Here is a tiny trained network, its code and every weight. The questions are about switching its units off for an input and a class, where a switched-off unit gives its printed mean instead of its output.

import numpy as np


def w(rows, s, z=0):
    codes = np.array(rows[::2]) - 128.0
    scale = np.full(codes.shape[1], s)
    scale[-1] = z or s
    return codes * scale


def norm(h):
    return h / np.sqrt((h * h).mean(-1, keepdims=True) + 1e-5)


def f(y):
    return y / 2 * (1 + np.tanh(0.7978845608 * (y + 0.044715 * y**3)))


def log_softmax(a):
    a = a - a.max(-1, keepdims=True)
    return a - np.log(np.exp(a).sum(-1, keepdims=True))


def net(x, mask):
    res = np.array(x, float).reshape(1, 6) / 4 @ E
    u = 0
    for l in range(4):
        y = f(norm(res) @ A[l][:, :-1].T + A[l][:, -1])
        res = res + np.where(mask[u : u + 4], y, B[l][:, -1]) @ B[l][:, :-1]
        u += 4
    return log_softmax(norm(res)[-1] @ U[:, :-1].T + U[:, -1])


A, B = {}, {}
E = w([
[147,159,207,252,94,138,88],'x0',
[140,135,131,125,126,132,130],'x1',
[171,92,126,95,110,26,141],'x2',
[134,128,130,125,131,135,128],'x3',
[125,130,122,132,131,122,127],'x4',
[169,126,107,221,127,150,230],'x5',
],0.0026)
A[0] = w([
[187,95,50,140,104,112,159,82],'L0N1',
[132,147,107,96,115,190,100,112],'L0N2',
[73,134,115,4,136,144,92,4],'L0N3',
[160,95,102,82,94,147,90,5],'L0N4',
],0.004,0.0018)
B[0] = w([
[34,167,155,56,74,93,221,154],'L0N1',
[35,40,135,155,154,174,77,155],'L0N2',
[128,210,208,252,189,93,156,248],'L0N3',
[181,156,150,142,215,130,178,99],'L0N4',
],0.0043,0.0017)
A[1] = w([
[117,103,82,44,253,112,98,12],'L1N1',
[81,119,27,87,143,206,227,170],'L1N2',
[50,145,143,72,153,93,151,161],'L1N3',
[85,197,175,177,154,192,70,254],'L1N4',
],0.0042,0.00052)
B[1] = w([
[85,192,174,178,120,160,148,185],'L1N1',
[214,106,79,253,125,124,29,220],'L1N2',
[161,78,142,147,123,188,187,179],'L1N3',
[141,47,85,80,77,173,167,255],'L1N4',
],0.0059,0.003)
A[2] = w([
[124,196,201,229,143,49,204,48],'L2N1',
[183,106,49,188,56,117,229,176],'L2N2',
[147,128,151,116,116,2,24,2],'L2N3',
[177,88,161,30,50,62,67,142],'L2N4',
],0.0033,0.00085)
B[2] = w([
[148,151,191,4,56,46,85,186],'L2N1',
[27,140,163,42,220,174,175,254],'L2N2',
[233,158,106,161,222,158,165,127],'L2N3',
[151,114,3,203,131,109,61,155],'L2N4',
],0.0039,0.0027)
A[3] = w([
[179,100,90,121,110,64,194,145],'L3N1',
[74,118,139,137,168,216,254,252],'L3N2',
[142,212,238,68,107,44,131,80],'L3N3',
[78,100,42,126,58,233,29,25],'L3N4',
],0.0038,0.0011)
B[3] = w([
[39,150,144,112,149,237,109,140],'L3N1',
[139,213,119,119,231,79,164,255],'L3N2',
[112,64,149,108,1,156,97,188],'L3N3',
[133,154,176,93,98,54,135,212],'L3N4',
],0.0057,0.0038)
U = w([
[99,163,132,121,227,135,253,147],'0',
[102,67,188,53,4,99,149,255],'1',
[203,79,29,236,129,107,57,24],'2',
],0.0067,0.00046)

Each question gives the input, the list of numbers given to net, and the class t.
The units are the neurons (one row each of A and B). Each row of codes is followed by its name. A weight is (code - 128) times the scale printed after its matrix; where a second scale follows, it is the last column's (A, B and U).
mask holds one flag per neuron, layer by layer. A switched-off neuron (its flag False) gives its mean, the last column of its row in B, instead of its output. The means were averaged over made-up inputs and are rounded, as every weight is.
A unit's drop is (log p(t) with every unit on - log p(t) with that unit switched off) / (log p(t) with every unit on - log p(t) with every unit switched off).
The circuit of an input: a set's keep is (log p(t) with only the set's units on - log p(t) with every unit switched off) / (log p(t) with every unit on - log p(t) with every unit switched off). Starting from the 12 units with the biggest drops (on a tie, the unit counted first), units are removed one at a time, each time the one whose removal leaves the highest keep (on an exact tie, the one counted first), for as long as the keep stays at least 0.8.
units of the circuit, in order: the units of the circuit, biggest drop first
top k neurons: the k neurons with the biggest drops, biggest first
top k neurons in layer l: the k neurons of layer l with the biggest drops, biggest first
drop when u is switched off: that unit's drop, to one decimal
input [0,6,-1,4,-7,3], class 2: units of the circuit, in order : [L0N3 L1N2]
input [2,-4,6,0,-2,5], class 1: units of the circuit, in order : [L1N4 L2N1 L3N3]
input [8,-7,-6,8,5,-2], class 1: units of the circuit, in order : [L3N4 L1N4]
input [1,4,-7,8,5,-4], class 1: top 3 neurons : [L2N2 L3N4 L1N4]
input [-7,-4,-3,-7,6,3], class 2: units of the circuit, in order : [L1N2]
input [5,5,2,4,-6,-7], class 2: units of the circuit, in order : [L2N4 L2N3]
input [1,3,7,-4,1,-6], class 2: top 2 neurons in layer 2 : [L2N4 L2N3]
input [5,2,1,-4,6,8], class 1: units of the circuit, in order : [L2N1 L1N3 L3N3 L1N2]
input [6,1,-8,-1,-2,0], class 1: units of the circuit, in order : [L3N4 L1N4]
input [2,-2,5,-4,4,4], class 1: top 2 neurons : [L1N4 L2N1]
input [0,2,-1,-5,-5,6], class 2: top 2 neurons in layer 1 : [L1N2 L1N4]
input [8,5,-1,1,7,-2], class 1: top 2 neurons in layer 3 : [L3N4 L3N2]
input [5,-3,5,-8,7,6], class 1: top 2 neurons : [L2N1 L1N4]
input [2,8,7,1,-5,-3], class 2: units of the circuit, in order : [L2N4]
input [2,-6,1,-6,-1,-3], class 2: top 2 neurons in layer 0 : [L0N1 L0N2]
input [-6,-4,-6,7,1,3], class 2: drop when L1N2 is switched off : 1.0
input [3,3,-5,7,-4,-2], class 1: drop when L3N4 is switched off : 0.3
input [6,5,5,-3,0,-5], class 2: drop when L2N1 is switched off : 0.0
